Below is a small trained network, with its code and all its weights. Each question gives an input and a target symbol and asks what happens when units are switched off, that is, made to give their printed mean instead of their output.

import numpy as np


def w(rows, s, z=0):
    codes = np.array(rows[::2]) - 128.0
    scale = np.full(codes.shape[1], s)
    scale[-1] = z or s
    return codes * scale


def f(y):
    return y / 2 * (1 + np.tanh(0.7978845608 * (y + 0.044715 * y**3)))


def softmax(a):
    e = np.exp(a - a.max(-1, keepdims=True))
    return e / e.sum(-1, keepdims=True)


def log_softmax(a):
    a = a - a.max(-1, keepdims=True)
    return a - np.log(np.exp(a).sum(-1, keepdims=True))


def net(x, mask):
    ids = ['βδεζηθφω'.index(c) for c in x.split()]
    T = len(ids)
    res = E[ids] + P[:T]
    u = 0
    for l in range(3):
        q, k, v = (res @ M[l].T for M in (Q, K, V))
        z = softmax(np.where(np.tri(T) > 0, q @ k.T / 2**0.5, -1e9)) @ v
        res = res + np.where(mask[u], z, O[l][:, -1]) @ O[l][:, :-1]
        u += 1
        y = f(res @ A[l][:, :-1].T + A[l][:, -1])
        res = res + np.where(mask[u : u + 12], y, B[l][:, -1]) @ B[l][:, :-1]
        u += 12
    return log_softmax(res[-1] @ U[:, :-1].T + U[:, -1])


Q, K, V, O, A, B = {}, {}, {}, {}, {}, {}
E = w([
[171,245,143,199,102,137,202,127],'β',
[156,131,36,12,136,130,123,117],'δ',
[147,200,128,105,100,166,153,157],'ε',
[182,173,134,90,111,105,121,113],'ζ',
[129,125,172,159,56,104,91,142],'η',
[107,84,168,52,144,248,163,141],'θ',
[135,78,145,104,185,184,95,48],'φ',
[121,164,155,52,194,106,160,127],'ω',
],0.018)
P = w([
[150,123,150,59,59,121,44,187],'0',
[150,175,101,132,102,148,17,165],'1',
[117,223,200,176,78,174,61,136],'2',
[132,158,134,143,121,172,53,137],'3',
[166,156,166,133,115,132,73,130],'4',
[173,140,146,135,126,136,87,117],'5',
[180,108,112,147,159,140,86,112],'6',
[204,92,139,125,151,114,109,102],'7',
[132,128,148,117,95,176,180,68],'8',
[254,81,175,173,179,69,121,74],'9',
[174,75,103,107,108,77,196,96],'10',
[228,49,132,145,163,56,185,62],'11',
[138,75,112,90,88,120,245,73],'12',
[192,63,122,113,124,137,242,48],'13',
],0.0084)
Q[0] = w([
[2,173,53,81,108,121,189,96],'L0H1',
[116,131,24,138,28,158,72,152],'L0H1',
],0.0068)
K[0] = w([
[230,167,46,109,96,94,252,116],'L0H1',
[242,148,4,172,26,144,79,88],'L0H1',
],0.0044)
V[0] = w([
[47,3,181,168,181,141,199,249],'L0H1',
[141,157,107,176,138,142,163,118],'L0H1',
],0.0055)
O[0] = w([
[17,111,52,86,136,232,144,114,2],'L0H1',
[181,124,34,165,131,2,159,208,114],'L0H1',
],0.0088,0.0069)
A[0] = w([
[128,196,92,48,214,138,92,80,171],'L0N1',
[163,116,175,167,150,115,188,119,164],'L0N2',
[93,125,155,52,98,144,68,139,254],'L0N3',
[136,41,116,122,117,127,119,101,199],'L0N4',
[255,164,117,116,166,153,174,88,139],'L0N5',
[100,160,120,81,158,168,167,113,137],'L0N6',
[165,133,86,158,139,60,36,119,249],'L0N7',
[137,133,128,53,135,92,136,124,164],'L0N8',
[203,181,165,111,90,187,115,137,174],'L0N9',
[62,75,136,97,164,90,101,168,177],'L0N10',
[129,164,138,92,148,97,165,186,85],'L0N11',
[159,129,142,137,118,192,180,82,221],'L0N12',
],0.0085,0.0022)
B[0] = w([
[176,188,189,154,120,139,123,197,155],'L0N1',
[123,101,121,11,140,112,48,153,186],'L0N2',
[236,207,111,252,165,100,115,190,150],'L0N3',
[172,242,204,93,87,157,160,96,135],'L0N4',
[77,96,184,52,141,157,165,191,254],'L0N5',
[77,111,154,137,64,126,175,135,132],'L0N6',
[184,137,188,144,99,135,216,64,197],'L0N7',
[73,174,137,185,182,212,191,132,160],'L0N8',
[254,165,43,154,168,64,244,108,240],'L0N9',
[190,181,148,106,129,218,70,53,123],'L0N10',
[144,146,146,160,160,133,98,241,147],'L0N11',
[158,84,119,59,72,152,105,159,161],'L0N12',
],0.0056,0.013)
Q[1] = w([
[2,133,19,193,233,163,22,93],'L1H1',
[69,107,128,77,76,40,122,167],'L1H1',
],0.0078)
K[1] = w([
[207,252,106,154,99,167,68,128],'L1H1',
[100,195,51,166,57,151,228,8],'L1H1',
],0.0047)
V[1] = w([
[128,93,194,132,143,255,131,130],'L1H1',
[64,188,208,159,196,106,137,230],'L1H1',
],0.0069)
O[1] = w([
[51,138,137,187,129,118,161,108,171],'L1H1',
[8,151,192,108,145,97,105,185,254],'L1H1',
],0.015,0.0049)
A[1] = w([
[149,175,128,145,182,161,146,129,81],'L1N1',
[151,143,175,135,169,142,157,49,84],'L1N2',
[60,166,116,170,148,165,145,77,209],'L1N3',
[107,142,100,64,177,161,78,50,252],'L1N4',
[140,84,124,84,96,63,108,91,188],'L1N5',
[124,120,187,183,57,134,100,125,193],'L1N6',
[87,150,180,130,130,72,98,98,74],'L1N7',
[157,102,121,221,152,185,150,139,211],'L1N8',
[124,132,82,94,121,198,175,177,170],'L1N9',
[98,254,177,108,125,101,163,132,191],'L1N10',
[188,99,142,212,104,144,130,148,128],'L1N11',
[166,194,172,138,146,142,107,160,161],'L1N12',
],0.008,0.0028)
B[1] = w([
[177,199,19,109,85,179,72,109,148],'L1N1',
[143,139,101,145,134,170,105,158,155],'L1N2',
[238,83,147,142,186,144,107,165,138],'L1N3',
[109,181,183,79,249,48,73,155,124],'L1N4',
[60,196,187,104,106,255,130,66,145],'L1N5',
[120,103,254,120,174,60,121,180,144],'L1N6',
[121,47,100,153,42,196,84,118,156],'L1N7',
[223,159,97,95,176,36,66,76,135],'L1N8',
[138,142,113,160,85,18,164,129,140],'L1N9',
[194,3,128,178,88,153,97,64,251],'L1N10',
[192,118,123,44,35,132,148,68,153],'L1N11',
[114,38,32,57,173,113,120,55,207],'L1N12',
],0.0062,0.02)
Q[2] = w([
[252,10,199,56,178,20,216,33],'L2H1',
[107,83,28,138,224,172,127,146],'L2H1',
],0.003)
K[2] = w([
[42,223,221,107,113,186,196,70],'L2H1',
[91,151,161,118,73,120,117,2],'L2H1',
],0.0055)
V[2] = w([
[117,121,90,211,13,57,234,194],'L2H1',
[117,91,3,124,187,200,178,184],'L2H1',
],0.0057)
O[2] = w([
[164,113,186,155,162,174,102,173,60],'L2H1',
[164,44,146,101,248,135,92,95,2],'L2H1',
],0.014,0.009)
A[2] = w([
[110,97,96,138,117,231,134,113,224],'L2N1',
[172,82,190,94,45,93,124,166,188],'L2N2',
[186,108,172,47,155,137,114,185,119],'L2N3',
[186,236,120,123,131,51,229,127,198],'L2N4',
[125,255,156,138,124,114,139,97,130],'L2N5',
[143,147,139,73,112,20,89,144,195],'L2N6',
[72,148,84,48,71,145,76,126,6],'L2N7',
[170,122,186,104,130,125,102,202,155],'L2N8',
[166,103,174,55,173,105,80,180,60],'L2N9',
[160,186,180,135,56,168,95,179,168],'L2N10',
[128,131,200,164,196,166,156,162,155],'L2N11',
[71,159,154,87,162,91,131,122,135],'L2N12',
],0.0085,0.0027)
B[2] = w([
[106,222,231,191,122,73,63,122,134],'L2N1',
[1,129,147,121,169,187,79,185,246],'L2N2',
[85,110,58,156,179,46,169,156,145],'L2N3',
[139,164,152,131,176,156,94,101,252],'L2N4',
[202,61,124,133,106,56,63,113,162],'L2N5',
[127,112,133,160,194,160,146,87,181],'L2N6',
[128,124,111,223,121,110,170,182,147],'L2N7',
[116,143,89,105,155,46,71,130,136],'L2N8',
[167,144,162,109,29,29,96,150,132],'L2N9',
[149,86,98,181,113,175,67,133,178],'L2N10',
[31,105,31,162,54,101,165,148,131],'L2N11',
[132,95,87,154,108,128,171,103,125],'L2N12',
],0.0072,0.025)
U = w([
[124,200,146,60,163,83,119,212,128],'β',
[145,94,88,80,139,134,147,172,1],'δ',
[161,111,102,65,137,114,141,222,159],'ε',
[74,163,87,33,248,235,133,133,233],'ζ',
[157,203,93,24,40,172,85,232,104],'η',
[179,75,153,212,191,147,208,170,83],'θ',
[92,221,111,100,69,34,165,97,123],'φ',
[31,87,3,107,105,150,165,125,115],'ω',
],0.0055,0.0025)

Each question gives the input, a string of symbols that net reads in full, and the target symbol t.
The units are the heads (2 rows each of Q, K, V and O) and the neurons (one row each of A and B). Each row of codes is followed by its name. A weight is (code - 128) times the scale printed after its matrix; where a second scale follows, it is the last column's (O, A, B and U).
mask holds one flag per unit, layer by layer, with each layer's heads first. A switched-off unit (its flag False) gives its mean, the last column of its rows in O or B, instead of its output. The means were averaged over made-up inputs and are rounded, as every weight is.
A unit's drop is (log p(t) with every unit on - log p(t) with that unit switched off) / (log p(t) with every unit on - log p(t) with every unit switched off).
The circuit of an input: a set's keep is (log p(t) with only the set's units on - log p(t) with every unit switched off) / (log p(t) with every unit on - log p(t) with every unit switched off). Starting from the 12 units with the biggest drops (on a tie, the unit counted first), units are removed one at a time, each time the one whose removal leaves the highest keep (on an exact tie, the one counted first), for as long as the keep stays at least 0.8.
units of the circuit, in order: the units of the circuit, biggest drop first
unit that matters most: the unit with the biggest drop
k most important neurons: the k neurons with the biggest drops, biggest first
top k neurons in layer l: the k neurons of layer l with the biggest drops, biggest first
input ε ζ η η δ, target η: units of the circuit, in order : [L2H1 L1N6 L0N7]
input δ ζ ζ β β ζ δ ε ζ δ η η θ, target η: unit that matters most : L1N5
input δ β ε δ, target ε: units of the circuit, in order : [L2H1 L2N9 L1H1]
input ζ θ ω θ ζ δ ζ η ζ η β, target η: 2 most important neurons : [L1N10 L1N5]
input ω θ ζ φ ζ ζ ε ζ ε ζ ε φ θ η, target φ: units of the circuit, in order : [L1H1 L0N5 L1N8 L1N10]
input β ζ ε η ζ η, target η: 2 most important neurons : [L1N10 L1N5]
input ω η η θ δ δ θ η, target θ: units of the circuit, in order : [L1H1 L1N6]
input ε β φ η φ β ζ ε ζ θ θ, target θ: units of the circuit, in order : [L1H1 L1N12]
input ω β ζ ζ φ β ω δ ζ δ ε η ε, target η: top 2 neurons in layer 0 : [L0N9 L0N1]
input η β ω δ β θ ε β ζ β φ θ δ, target φ: units of the circuit, in order : [L2N2 L1H1 L1N10]
input ζ η ζ ε ζ φ ζ δ φ ζ η ε φ β, target φ: 2 most important neurons : [L0N9 L1N4]
input β η β δ η δ ω ζ θ ε ε, target θ: units of the circuit, in order : [L1H1 L2H1]
input β ζ φ θ ζ η β η ζ β ζ, target ζ: top 2 neurons in layer 0 : [L0N5 L0N3]
input ζ δ ζ η δ, target η: units of the circuit, in order : [L2H1 L0H1]
input ζ ε ω ζ η η η θ, target η: top 3 neurons in layer 1 : [L1N10 L1N5 L1N6]
input ζ θ θ ω η ω ε β β β ε, target β: top 2 neurons in layer 2 : [L2N9 L2N8]
input ζ φ β ε ζ ζ η ζ ω ζ ζ, target ω: top 3 neurons in layer 0 : [L0N9 L0N6 L0N8]
input δ β ω β η, target ω: top neuron in layer 0 : [L0N5]
input ζ ω η, target ω: top 2 neurons in layer 2 : [L2N2 L2N4]
input φ η ε, target φ: top 2 neurons in layer 0 : [L0N9 L0N5]
input η ζ δ ζ θ θ η θ ω ω ω, target ω: 4 most important neurons : [L2N11 L2N4 L0N9 L0N6]
input ζ ε β η η η ε, target η: top 2 neurons in layer 1 : [L1N5 L1N6]
input ζ β ω ζ η η ζ, target η: top 3 neurons in layer 1 : [L1N10 L1N6 L1N5]
input ε ε β, target ε: 2 most important neurons : [L2N9 L1N10]
input δ ζ β β ζ η, target η: 2 most important neurons : [L1N5 L1N10]
input φ η φ ζ, target φ: unit that matters most : L2H1
